Below are the code and all the weights of a small trained network. Each question names an input and a class and asks about switching units off, where a switched-off unit gives its printed mean instead of its output.

import numpy as np


def w(rows, s, z=0):
    codes = np.array(rows[::2]) - 128.0
    scale = np.full(codes.shape[1], s)
    scale[-1] = z or s
    return codes * scale


def f(y):
    return np.maximum(y, 0)


def log_softmax(a):
    a = a - a.max(-1, keepdims=True)
    return a - np.log(np.exp(a).sum(-1, keepdims=True))


def net(x, mask):
    res = np.array(x, float).reshape(1, 4) / 4 @ E
    y = f(res @ A[0][:, :-1].T + A[0][:, -1])
    res = res + np.where(mask, y, B[0][:, -1]) @ B[0][:, :-1]
    return log_softmax(res[-1] @ U[:, :-1].T + U[:, -1])


A, B = {}, {}
E = w([
[53,120,93,126,123,102,196,73,111,90,83],'x0',
[184,116,182,55,177,112,253,122,121,141,102],'x1',
[56,198,142,64,221,152,62,130,79,117,92],'x2',
[169,61,96,112,101,149,52,74,103,109,144],'x3',
],0.014)
A[0] = w([
[114,116,134,138,121,138,159,55,125,129,171,59],'N0',
[80,154,170,139,136,80,147,198,168,151,148,3],'N1',
[154,118,187,2,184,102,155,135,126,146,99,89],'N2',
[155,141,158,168,126,164,36,254,157,179,194,124],'N3',
[94,141,46,156,122,130,48,60,168,55,106,238],'N4',
[158,67,74,114,140,203,40,51,92,125,156,233],'N5',
[143,113,140,32,199,113,157,159,98,157,139,103],'N6',
[133,153,106,104,116,122,151,144,133,112,155,47],'N7',
[212,72,81,154,99,99,144,64,147,197,189,145],'N8',
[198,35,140,169,58,149,128,144,178,143,232,181],'N9',
[164,146,143,136,144,210,111,82,79,141,146,53],'N10',
[169,131,200,26,214,169,160,111,135,155,96,124],'N11',
[101,104,134,90,140,117,176,60,114,75,80,49],'N12',
[84,207,107,153,138,147,103,216,154,92,175,111],'N13',
[104,155,88,194,176,122,139,119,101,113,136,180],'N14',
[126,179,190,86,212,211,104,126,82,133,161,160],'N15',
],0.011,0.0028)
B[0] = w([
[105,133,90,158,113,137,103,81,139,110,173,146],'N0',
[164,108,157,137,110,192,185,117,160,131,114,159],'N1',
[144,78,160,192,145,62,121,122,70,179,128,203],'N2',
[159,240,128,13,39,182,94,171,81,249,190,228],'N3',
[88,142,132,125,134,80,98,158,25,123,159,221],'N4',
[74,139,134,90,63,92,69,129,162,66,179,232],'N5',
[127,85,126,155,173,142,112,167,11,200,139,187],'N6',
[134,129,133,146,122,149,122,105,137,134,147,133],'N7',
[139,85,176,134,129,88,166,121,173,85,139,219],'N8',
[236,118,223,158,133,94,217,127,185,123,123,252],'N9',
[79,142,140,150,93,127,96,110,97,112,119,159],'N10',
[116,53,78,168,124,32,128,118,34,178,142,212],'N11',
[124,158,114,85,131,159,92,167,112,161,122,173],'N12',
[149,141,145,162,193,138,173,118,116,140,64,186],'N13',
[139,159,100,120,161,176,157,122,75,161,141,159],'N14',
[134,154,72,135,151,243,129,90,123,98,78,207],'N15',
],0.011,0.023)
U = w([
[95,125,131,212,227,133,152,131,48,185,90,137],'0',
[132,135,149,23,189,133,69,193,214,144,71,3],'1',
[129,60,185,214,152,105,192,81,248,26,103,82],'2',
[1,201,85,37,132,200,22,126,85,119,124,145],'3',
[127,116,206,85,30,78,103,150,127,152,204,119],'4',
[160,237,179,92,134,240,188,154,169,203,109,212],'5',
],0.0083,0.0043)

Each question gives the input, the list of numbers given to net, and the class t.
The units are the neurons (one row each of A and B). Each row of codes is followed by its name. A weight is (code - 128) times the scale printed after its matrix; where a second scale follows, it is the last column's (A, B and U).
mask holds one flag per neuron, in row order. A switched-off neuron (its flag False) gives its mean, the last column of its row in B, instead of its output. The means were averaged over made-up inputs and are rounded, as every weight is.
A unit's drop is (log p(t) with every unit on - log p(t) with that unit switched off) / (log p(t) with every unit on - log p(t) with every unit switched off).
The circuit of an input: a set's keep is (log p(t) with only the set's units on - log p(t) with every unit switched off) / (log p(t) with every unit on - log p(t) with every unit switched off). Starting from the 12 units with the biggest drops (on a tie, the unit counted first), units are removed one at a time, each time the one whose removal leaves the highest keep (on an exact tie, the one counted first), for as long as the keep stays at least 0.8.
units of the circuit, in order: the units of the circuit, biggest drop first
top k neurons: the k neurons with the biggest drops, biggest first
drop of u: that unit's drop, to one decimal
input [-2,0,1,-4], class 5: units of the circuit, in order	[N4]
input [5,-6,-2,-1], class 3: top 2 neurons	[N9; N2]
input [5,-8,-1,5], class 3: units of the circuit, in order	[N9; N2]
input [-8,2,3,-2], class 5: top 3 neurons	[N3; N4; N15]
input [-5,1,3,-5], class 0: top 2 neurons	[N11; N9]
input [7,8,-8,-1], class 2: top 2 neurons	[N3; N8]
input [-1,0,0,-4], class 5: top 2 neurons	[N11; N4]
input [-8,8,-7,4], class 2: top 2 neurons	[N9; N8]
input [-7,8,0,7], class 0: top 3 neurons	[N6; N11; N2]
input [-8,-3,0,-1], class 5: drop of N10	0.0
input [2,7,-4,6], class 2: drop of N8	0.1
input [1,0,-1,1], class 2: drop of N3	1.0
input [2,-3,-2,-1], class 0: drop of N3	1.9
